(in the rows, 128 means zero)
Each row has a class, written after it.
[135 132 155  90 136 119  86 137 142 114 126 128 167 156 118 103  87 109
  99 145 187 163 116 130  93  92 108 143 117 137 104 113 100 123 165 108
  81 124 144 117 158 229 149  96 183 193 122 131 150]  puvek
[116 132 156 151  45 114  75 123 136 135 149 159 116 157 116 141 110 194
  94 145 156 206 100 119  73  97 123  97  96  86 100 181 124 111 200 127
  96 138 126  96 117 187 202 149 195 218  98 133 142]  Ran
[146 135 140 129 146 155 175 134 134 127 149 141 128 107 151 136  77 180
 134 142 185 165 134 125 112  91 108 122 157  61 170 135 116 115 102 113
  93 144 130 138  50 172 134 148 156 102 147 162 151]  puvek
[146 136 131 135  84  39 110 125 132 142 158 110 118 154 156  72 114 169
 195 139 136 122 179 163 141 138  91 128 113  97 122 139 132 155 133 132
  86 123 119  86  66 112 153 122 163  53 148 136 160]  vibi
[126 102 125 124 121  90 131 125  91 110 112 102 112 154 151  92  89 118
 166 188 117 113 171 148 136 145 144 157 152 128 124 105 128 145 138 115
 153 166 100  99  86 160 137 132 173  59 123 157 174]  Ran
[180 123 105 152 125 119 119 124 104 131 116 141 145  59  78 116 118 164
 175 158 122 121 112 101  97 115 133 140 150 137  91  78  86 116 133 145
 118  77 117 114 134 193 134 122 123 129 119 160 133]  vamu
[162 132 158 114  92 111 121 168  87 124 147  73 110 134 133  87  73 162
 151 176 141 209 105 138 133  75 158  96 111  69 108 142 152 116 152 114
  77 167 122 121  57 181 137 132 164  98 143 148 185]  ror
[159 147 119 118  88 153 116 158 139 117 137 135 148 142 120 101  69 120
  93 142 213 171  65 121 106 103 140 122  72 111  89 144 120 107 168  89
  69 104 146 113 173 201 166 101 167 163  89 160 130]  Lavoz
[139 122 164 118 100  97 105 149 165 113 111 137 106 124 134 126 102 147
 161 133 129 148 165 130 149 132  91 129 138  90 123 175 141 161 151 123
  92 145 130 130  38 143 151 142 142  88 131 114 155]  vibi
[138 144 156 123 114 123 114 141 140 175 129 145 140 150 106 106 148 103
 101 132 144 155  51 182  91 134 113  88 133  87 132 130 117 117 177 118
 130  89 179 111 168 123 152 152 165 182 102 135 154]  zevir
[159 131 118  99 107 113 100 184 138  61 162 134 120 172 139  94 121 132
 172 107 149 111 172 181 103 130 155  78 107  41  74 160 118 132 168  80
 120  92 151  93 128 112 155 205 176  81 100 118 151]  vibi
[142 137 138 139  50 138 125 139 151 155 136 146 180 134 127 138 131 153
  67 129 196 209  72 126 146  96 113  95 102  97 117 130 117 112 147 148
 100 138 120 138 150 179 175  74 173 213  97 125 116]  fino
[143 124 209 107  80 117  77 118 145 145 148 170 186 119 131 132 147  58
  91 107 150 185 133 100 120 105  74 121 111 121  65 140 132 138 165 105
  99 122 147 128 103 131 133 121 147 176 130 122 162]  vibi
[120 173 157 117  91 127 105 139 148 120 157 143 147 163 138 149 121 198
 112 146 155 177 103 133 109  93 142 122 122  93  87 123 121 130 135 160
 100 123 152 118 150 144 173 151 170 237 144 132 109]  puvek
[160 154  96 117 130 115 126 120 116 129 152 137 120  80 120 117 148 156
 155 160 134 165 140 129  71 100  96 126 147  97 152 106  77 127 140 130
 106 101  86  83  99 121 163 138 188 148 129 135 151]  Ran
[134 115 132 121 100 137 140 143 150 152 121 139 101 171 118  97 109 157
 162 185  89 150 146 186 130 143  76 124 198 102 140 142  89 170 155 158
 121 114 112 120  59 104 182 102 136  93 100 135 144]  faneg
[159 173 158 134 121 109  94 117 113 129 128 125 137 135 112 107  70 184
 150 152 150 118 144 152 119  92 111 113 123  93 162 116  93 139 155 150
 113 139 106 124  68 149 142 139  90 120 174 107 148]  puvek
[116 119 143 152  88 145 126 161 142 140 101 156 142 169 110 141  72 131
  96 173 170 185  95 152 118 136 149 131 146  80 129 146  93 136 199 147
 104 118 141 149 119 211 172 136 139 226  97 142 163]  Ran
[107 127 171 162  60 145  87 158 185 157 110 174 146 167 118 136 132 141
 107 109 163 183  79 170 150 143 109  85 107  83  96 188 128 124 193 104
  94 148 139 134 133  83 141 100 112 167 111  88 132]  zevir
[150 139 154 133 101 110 108 134 164 109 122 139 171 163 134 123 135 125
 104  79 179 143 108  94 128 115 111 136  89 103 101 162 144  69 128 123
 126 142 192 149 165 144 161 138 154 176 153 159 132]  Sokal
[150 144 101 144 117 105 140 110 100 152  80 153 127  42  88 147 114 154
 170 180 144 119 119 158 162 145 113 126 130  90 139 117 110 162 134 111
 138 114  75 122  90 199 144 142 116  84 116 131 141]  vibi
[130 161 149  76 101 150 109 126 141 114 109 154 163 143 126 145 102 116
  68 112 152 170  86 113 146 124 145 103 119  93 142  84 116 117 116 109
 113 187 146 130 114 113 168 115  88  91 125 100 193]  ror
[123 141 165 134  50 158 121 164 145 136 165 121 149 156  92 129 108 135
 128 171 189 196  66 156 125 125 140 119  81  80  89 139 172 106 159 104
 111 105 154 122 138 165 174 128 198 167  75 190 154]  zevir
[115 123 139 122 112 116 117 114 149 118 114 168 115  95 147 162  93 150
 188 154 147 146 120  77 141 132 123 147 145  76  72  94 110 120 177 110
 128 122 127 110  65 162 170 137 148  91 119 162 178]  nosaz
[169 151 165  74  80 117  91 143 143  98 125 138 138 145 111 112 152 122
  82 114 175 174 101 176 101  95 100  92 152  86 110  87 103 117 123 151
  92 152 129 103 164 138 139 154 201 147 110 122 122]  puvek
[184  99 154 142 102  99 122 120 125 145 141 175 152 160 120  93 123 131
  60  79 132 195 113 116 116 156  56 108 122 147 104 147  80 125 131 128
  81  96 156 109 148 161 136 106 157 188 155 114 125]  Lavoz
[103 143 149  99  88 146 112 116 156 169 148 114 154 149 123 165  89 150
  91 154 166 169 113 142 117 121 142 131 145 117 152 104 111 133  95 137
  98 146 136 136 122 153 149 113 109 151 123 115 172]  Sokal
[116 112 151 117 139 168 121 142 141 113 139 172 140  50 122 120  68  97
 124 205 170 183 143 153 128 111  89 139 161  56 135 148 107 140 134  98
 107 150 118 161  42 167 125 148 139 134 141 131 158]  vamu
[117 114 153 119  93 122 131 164 139 138 168 118 120 148 135 109 112 142
 201 141 121 154 155 113 117 137 103 121 166  58 104 152 127 118 145 103
 104  92 132  95  89 141 164 136 150 113 112 132 160]  Sokal
[120 126 177 117  73 125 116 165 106 168 167 118 148 154 145 122 101 124
 110 181 181 176  91 175 125 107 125 106 145 126 121 144 151 152 155 161
  93 137 129 135 127 173 133 143 157 206 107 116 124]  zevir
[108 139 119 155  93 104 112 111 138 167 114 156 151 177 149 145 102 189
  94 103 154 172 109 102 127 113 114 114  82 132 156 156 120 111  97 159
  90 140 125 106 155 140 160  89 135 157 162 116 158]  nosaz
[141 135 146 102 140 148 102 152 107 107 165 134 105 115 133  96 122 144
 188 163 100 155 145 187 128 112  92 122 180  78 137 141  95 159 167 130
 108 134  92 119  55  90 137 193 127 146 143 124 149]  vamu
[181 143 121  97  89 114 119 171 119  77 139 120 134 120 130 173  91 215
 197 167 160 171 153 117 145  88 127 105 175  74 141 159  83 138 118 171
  85 153  91 137  78 145 180 117 114 129 171  87 154]  nosaz
[156 117 176 150  61 122  91 138 184 176 104 189 169 147  94 155 102  89
  86 142 173 189  54 111 110 131  96 139 104 121  92 131  97 118 126 153
 125  84 192 109 141 144 156 106 150 177 117 139 140]  nosaz
[112 140 172 130 119 123 125 114 134 151 115 144 145 136 116 108 148  84
 145 176 154 175  99 166 146 147 132 158 105 103 145 158 154 132 124 155
  91 164 148 139 131  45 113 133 137 196 165 157 149]  vibi
[123 150 178 114 119 140 128 143 149 129 164  95 116 115 141 117  92 151
 178 132 149 194 143  94 156 123  81 128 109  93 114 203 148 122 138 111
  67 132 110 136  41 147 137 137 119 108 144 115 161]  domab
[179 143 114 117 101  91 106 137  92 139 163 159 152 168 138  51 126 152
 154 131 120 158 134 147 109 116 100 107 112  96 118 120  85 125 162 140
 116  68 110 113  96 134 149 125 127 144 162 166 145]  faneg
[144 146 137  55  93  99 125 146 103 136 148 101 142 213 101  61 123 134
  93 147 128 141 125 191  77 118 164 101 134 148 111 114 119 136 173 152
 138 119 186 141 108 210 154 133 157 156 152 167 174]  ror
[123 152 107 115 100  88 116 158 143  95 118 115 120 143 146  88  62 158
 129 175 158 150 128 180 150 133 154 137 128  97  83  88 119 140 120 126
 106 166 134  91 151 156 155 140 178  77 130 122 135]  puvek
[121 113 166 142  94 147 104 161 155 112 135 139 171 117 117 147 149 108
  91 161 191 201 109 152 124  80 157 117 134  64  78 169 147 129 141 102
 104 150 134 141 140 197 134 134 165 230  82 135 121]  puvek
[147 132 120  75  66 139 121 169 116 114 159 127 131 175  96 132 123 135
 131 114 139 156  72 196 143 151 122 114  88 105 113 154 137 130 154 148
 145  82 158 137 155 159 176 128 172 122 124 157 131]  nosaz
[146 133 112 104  98  76 107 150 146 108 166 105 105 135 157 120 124 206
 178 137 137 140 152 135 121 128 129 118 153 109 127 115 116 143 121 131
  75 146  84  95  84 169 151 149 164 110 113 123 128]  Ran
[157 157 148 121  91 125 142 180 143 167 117 183 165 122 108  96  92 123
  55 142 176 153  72 151 123 118  94  80 116 116 143 124 123 126  94 136
 140 128 153  97 187 149 155 122 176 142 118 102  98]  fino
[ 94 123 124 145  85 177 146 164 179 155 135 171 131 161 146 125 105 111
 112 119 169 174  90 148 128 111 124 155 141  70  81  58  98 125 166 108
  83  62 132 120 128 113 125 136 179 139  71 186 138]  domab
[ 83 134 120 111 101  97 118 140 131 135 174 117 101 156 174  74  93 117
 159 171 144 155 185 173 143 154 135 112 146  56  92  99 122 158 168 120
 104 108 107 101  77 123 148 135 137  46  87 139 199]  faneg
[ 92 130 122 122  89 105  88 137 170 136 134 121 156 158 131 126 102 149
 150 142 174 161  84 115 136 124 142 178 105 121  59 157 138 114 146 120
  65 116 136 150 147 219 144 140 135 186 112 157 123]  domab
[146 142 127 121 105 132 100 154  83 124 155 113 153 138 130  98 100 163
 148 143 136 140 123 163 130 109 153  92 115  93 159 149 108 130 129 128
 118 107  92 126 122 156 127 101 102 116 142 128 172]  vamu
[115 107  76 184 125 117 148 150 150 111 114 133 108 112 114  98 114 175
 167 139 147 171 146 120 131 115 123 134 106  94 154 250 127  95 142  93
 150 162 116 136  89 170 135 111 172 113 169 125 108]  fino
[110 181 140 151  91  97 117 174 145 145 153 154 129 117 140  71 103 138
 188 179 173 152 116 152 131 156 116 132 159  76  77 161  97 138 153 131
 122  79  87  75 121 164 137 173 180 118 105 167 160]  Lavoz
[ 90  97 107 117 146 157 146 125 124 106 110 157 137 128 125  97 129  99
 174 175 120 134 164 150 140 120  75 151 158  63 138 186 102 136 183  85
 163 149  89 147  68 142 162 110 170 132 132 114 125]  fino
[140 118  90 162  89 111  97 174 139 123  95 110 124 125 138 163  70 156
 195 178 140 110 140 147 153 112 124 124 161 118 136 165 108 154 126  92
 119 144  82 110 120 185 151 155 125 101 116 108 122]  vibi
[ 98 151 158 120  99 124 131 125 170 149 166 135 162 214 132 124 160 103
 104 103 171 167 106 158 140 142  94 131  88 136  71 135 113 117 147 149
 114  89 167 139 173 151 132 125 185 221 135 154 112]  nosaz
[142 140 122 124 125  88 114 164 116 150 137 140 132  80 122 117  33 170
 165 213 173 122 147 146  96 121  85 164 200 147 156 141  98 170 138 141
 122 106 129 112  89 231 165 133 148 109 152 160 172]  puvek
[131 128 135 107  82 111 114 141 142 130 130 158 132 170 125 124  82 154
  94 191 154 142 130 161 120 130 144 141 137 154 102 118 129 165 139 171
 161 134 167 130 106 180 187 134 145 150 107 142 118]  faneg
[141 126 148  99  91 141 109 160 146 121 145 125 174 112 118 113 116 142
  82 111 168 173 107 126 113 111 138  90  92 116 112 207 145 109 115 127
  94 115 138 147 153 169 144  72 133 124 114  97 149]  domab
[128 130 129 124  41 108 108 148 119 168 141 173 128 101 150 145  75 164
 127 186 194 188  68 149 121 148  96  89 146 123 129 149 120 124 162 135
 122 146 135 105 120 173 175 144 157 174 148 113 122]  zevir
[151 121 164 117  39 134 124 171 143 155 123 136 147  99 101 131  87  83
 103 179 206 191 106 138 119 100  74 135 186 115 153 137 123 118 143 163
  96 151 144 147 115 179 158 109 151 166 126 151 143]  Sokal
[151 163  98 138  65  86 108  90  93 138 145 119 161 140 110  74 131 137
  68 140 139 138 108 151  94  98 146 100  57 146 126 111 108 115 183 131
 126 141 128 104 175 139 185  56 131 146 130 116 128]  Ran
[143 165 130 103  97 138 125 155 120 149 153 118 171 176 113  84 122 110
 103 125 156 145 105 137  73 138 153  61 119 118  91 103  83  96 174 134
 131  58 168 103 176 172 160 117 148 155 105 148 195]  ror
[113 140 139 151 115 118 113 147 159 119 161 130 137 169 104 127 103 164
 176 120 149 137 160 137 134 125  98 143 142 111 134 139  85 122 163 132
 116 128 131 148  68 126 131 123 119 110 170 112 146]  ror
[150 142 157 139 118 113 122 126 110 110 131 137 108 117 131 103  69 143
 162 195 154 171  86 113 130 125  99 165 139  77 113 127 111 123 184 117
 103 117 129 139  65 181 160 185 177 141 116 205 173]  zevir
[151 140 122  53  98 115 101 163 176  95 139 109 116 155 161  65 113 142
 174 118 184 140 132 151 109 139 146 115 148 103 116 135 117 116 130 123
  56 153 116  97  83 119 139 155 130  47  94 142 178]  domab
[157 120 138 161  59  81 112 149 178 131 139 154 127 141  98 126 117 149
  94  87 153 197 109 119 126 121  76 106  83 104 118 184 131  98 130 140
 108 119 186 129 119 169 160 118 167 138 168 123 115]  nosaz
[165  87 157  96 128 157 140 108 111 116 137 157 161 185 107 116 140 143
  92  89 100 150  82 136  93 156 142 107 142  79 103 141 102 111 165 139
 114  86 188 142 150 127 182 104 147 174 109 144 170]  Lavoz
[145 130 148 102  75 113 134 170  93 129 157 111 142 122 149  80 119 112
 162 181 176 168 161 132  91  94 119  83 169  93 108 166 120 132 187 120
 122 102 118  88  97 209 166  81 171 146 114 137 164]  puvek
[119 168 109 133 137 108 106 130 151 121 134 134 116 114 121  78  92 156
 124 114 129 139 155 150 141 140 152  78 102 129 108  54 103 123 190 110
 144 138 104  82 119 136 155 126 111  51 111 101 180]  faneg
[149 136 139 107 111  93 127 104  88 117 135 144 125 131 137  96 135 125
 169 149 150 116 164 162 126 134 123  98 116  79 119 128 116 153 186 106
 132 137 127  80  94  94 180 131 133  85 111 105 171]  vibi
[111 114  96 145 145 135 149 147 149 120 167 111 122 183 121  90  90 162
 200 136 132 150 142 187 130 153 126 150 141  78  86 146  70 129 155  92
  99  96 151 106 112 134 151 125 149  79 118 122 157]  vamu
[128 111 211  88  86 137 105 133 144 169 158 213 151 125 107  92  70 125
  85 166 143 168  87 174  82 175 104  90 169 115 108 106 110 135 134 136
 120 136 160  85 114 109 139 139 162 132 139 122 164]  Lavoz
[173 128 134 109  77 114 120 187 109 106 153 123 112 124 134  95 107 162
 165 181 124 117 175 148  93 112 102  91 195  76 155 134 111 136 125 127
 133  94 116  90 118 109 181 132 176 100 114 163 168]  Sokal
[126 167 142 115  52 126  81 118 149 120 116  94 178 145  96 134  96 120
  81 152 180 143 118 127 115 139 155 104 117 135 100 142 119 101 115 188
 128 128 121 158 175 219 143 115 134 159 130 128 164]  Lavoz
[150  91 101 153  78 100 123 159 126 104 127 129 101 132 119 152 125 127
 197 162 159 153 161 128 159 146  92 151 133  64 121 188 112 148 129 104
 128  69 109 130  73 187 141 123 152  97 115 170 145]  nosaz
[181 103 123 145  73 110 101 168 123 114 130 123 137  54 120 114 114 142
 154 120 165 134 159 122 124 115 100  86 135 102 136 191 134 129 152 124
 115 114 100 125  78 190 132  70 105  58 121 101 127]  puvek
[125 131 165  85 130 119  87 165 136 109 117 135 118 116 134  72 148 129
 165 158 154 103 165 193 124 120 131  73 158  66 113 159 134 145 170  88
  98 171  79 104 120 109 122 148 123 122  93  97 144]  Sokal
[145 154 162  99  91 106  82 136 157 132 140 128 164 153 120 102 146 108
  94 150 161 161 135 174 103 135 101 104 112 101 110 142 133 125 131 154
  89 146 138 134 137 119 146 158 162 212 144 132 147]  Ran
[149 155 226  84 111 155 119 133 165 129 135 125 139 169  89 105 123 134
  62  81 110 175  75 113 117 159 139 106 109 138 134 135 144 101 133 162
  93 143 204 137 164  59 154  93 109 142 124 138 188]  Sokal
[137  97 153 144  72 124 109 124 165 117 139 115 133 109  96 132 110 105
 139 186 171 179 167 151 147 146 111 147 143 104  66 160 114 156 143 129
 100 138 113 152  47 187 115 116 130 144 118 107 118]  Lavoz
[122 117 149 142  97 110 113 126 148 144 133 144 156 140 121 138 127 126
  93 130 159 154  83 149 138 117 113 133 124 102 138 106 140 125 143 126
 135 135 149 139 118 178 156 138 169 161 100 131 129]  zevir
[119 127 153 141  77 141 129 150 162 179 133 152 162 170 112 143 127 149
  98 113 159 147 100 151 138 131 102 141 117 115 114 167 137 142 118 179
 124  98 157 168 132 131 128 103 147 161 126 132 104]  fino
[144 147  85 117 111 113  93 159 170  91 116 134 102  59 153 107 106 153
 162 149 163 133 115 129 152 142  99 120 133  83  95 121 112 135 176 107
  65 111  95 110 125 141 184 154 133 113  69 128 133]  domab
[148 106 120 141  85 125 122 131 103 132 164 140 115 172 115 150  97 138
 117 112 137 221  86  85 120 132 103 118 119  66 121 120  83 105 152 109
  92  45 144 115 152 195 171 111 157 145  95 154 159]  faneg
[140  99 171 119  46 124  63 136 152 162 139 158 114 189 117 122 106 158
 127 135 132 213  90 141  97 116  88 103 106  65  55 131 139 124 164 140
  69 105 147  80 112 119 193 135 186 142  74 128 147]  faneg
[166 112 123 102  94 116 116 141 114 141 105 166 138  70 126 110  94 132
 132 177 157 133 129 125  73 112 128 110 189  83 141 144  95 128 110 140
 123 140 126  96  97 148 161 142 118  84 108 105 159]  Sokal
[122 178 111 129 142 102 127 170 126 117 178 143 124 125 127 123  73 230
 171 169 176 139 115 150 130 104 200 111 113  32 140 103 130 133 129 121
 122  94 115 115 106 198 170 181 129 114  99 155 159]  faneg
[123 176 131 138  93 102 162 127 111 145 154 122 116 130 118 122 124 202
 160 160 163 103 132 167 145 123 115 102 126  69 144 144 137 152 133 134
 134 113 102 134  78 180 158 146 126  84 104 116 108]  zevir
[155  97 192  79 113 171 119 156 129 108 130 158 182 163 168 148  84 131
 137 129 151 171  97  67  81  83 103 145 153 119  56 195 149  91 122 121
 115 150 188 130 117 164 171 131 196 172 158 157 136]  puvek
[202 149 158 117  63 121 118 182 108 131 123 171 180 172  83 135 129 122
  83 104 172 161  74 158 120 123  98  89 124 100 152 219  99 143 105 139
  86  96 161 132 209 122 161 115 110 159 121 106 131]  vibi
[132 105 127 117  70  97  96 137 160 101 120 200 140 190 137  97 137 120
  48 123 118 171 135 169 101 110 119  81 121  68  99 104  87 132 174 126
 145 120 172  97 134 130 195 136 191 193 122 104 129]  nosaz
[140 145 115 101  74 106 111 198 131 146 148 126 103 131 127  96  99 114
 164 147 180 123 144 216 131 153 109 125 165  83 149 153 101 168 155 146
 120  89 128 106 111 107 138 140 119  55 107 115 156]  Sokal
[138  95 186 120 117 152 110 151 141 132 116 149 162 171 121 102 102 100
  79 105 148 194  89 143 114 155 111 131 125 158  66 167 139 121 159 150
  91 148 185 113 171 152 151 133 164 186 105 135 155]  puvek
[147 162 165 142 106 116 173 153 144 140 137 142 168 199 147 125 111 155
  82 110 171 160  74  93 147  94 149 112 112 107 104  89 123 108 104 143
  91 109 164 128 171 203 151 132 155 191 105 183 131]  nosaz
[116 121 125 151 129 112  94 151 168 120  83 166 141 127 159  71  90 128
 181 187 117 130 123 151 119 125 113 156 187 108 105 135  73 130 159 121
 131 158 100  86 100 116 140 131 158 127 142 133 132]  puvek
[123 133 136 139  77 107  68 176 146 150 150 158 109 183 157 127  85 167
 137 127 119 143 138 130 126 151 101  85 143 115 144 167  89 156 162 122
 142  51 110 102 111 154 152 116 115 117 114 127 157]  faneg
[144 138 148 150 107 125 145 158 118 133 161 110 133 143 140  62  92 147
 167 144 164 169 142 120 140 120  94 112  99 117 118 163 149 110 176 131
  74 152 128 123  58 146 157 120 136 130 140 158 158]  ror
[171 141 111 113 109 122 119 170  90 104 152 109 132 101 128 122 105 162
 181 121 132 163 126 145 139 115 147 108 148  35  95 172  99 130 142  99
 126  83 120 135  81 186 144 149 113  43 129 144 202]  vamu
[149 180 156  74  78 146 127 130 143 120 122 141 161 184 132 122 102 113
  99 145 181 208  71  95 133  99 126 108  89  92  87 112 118  94 134 129
 108 140 155 112 147 158 197 100 150 154 113 131 142]  faneg
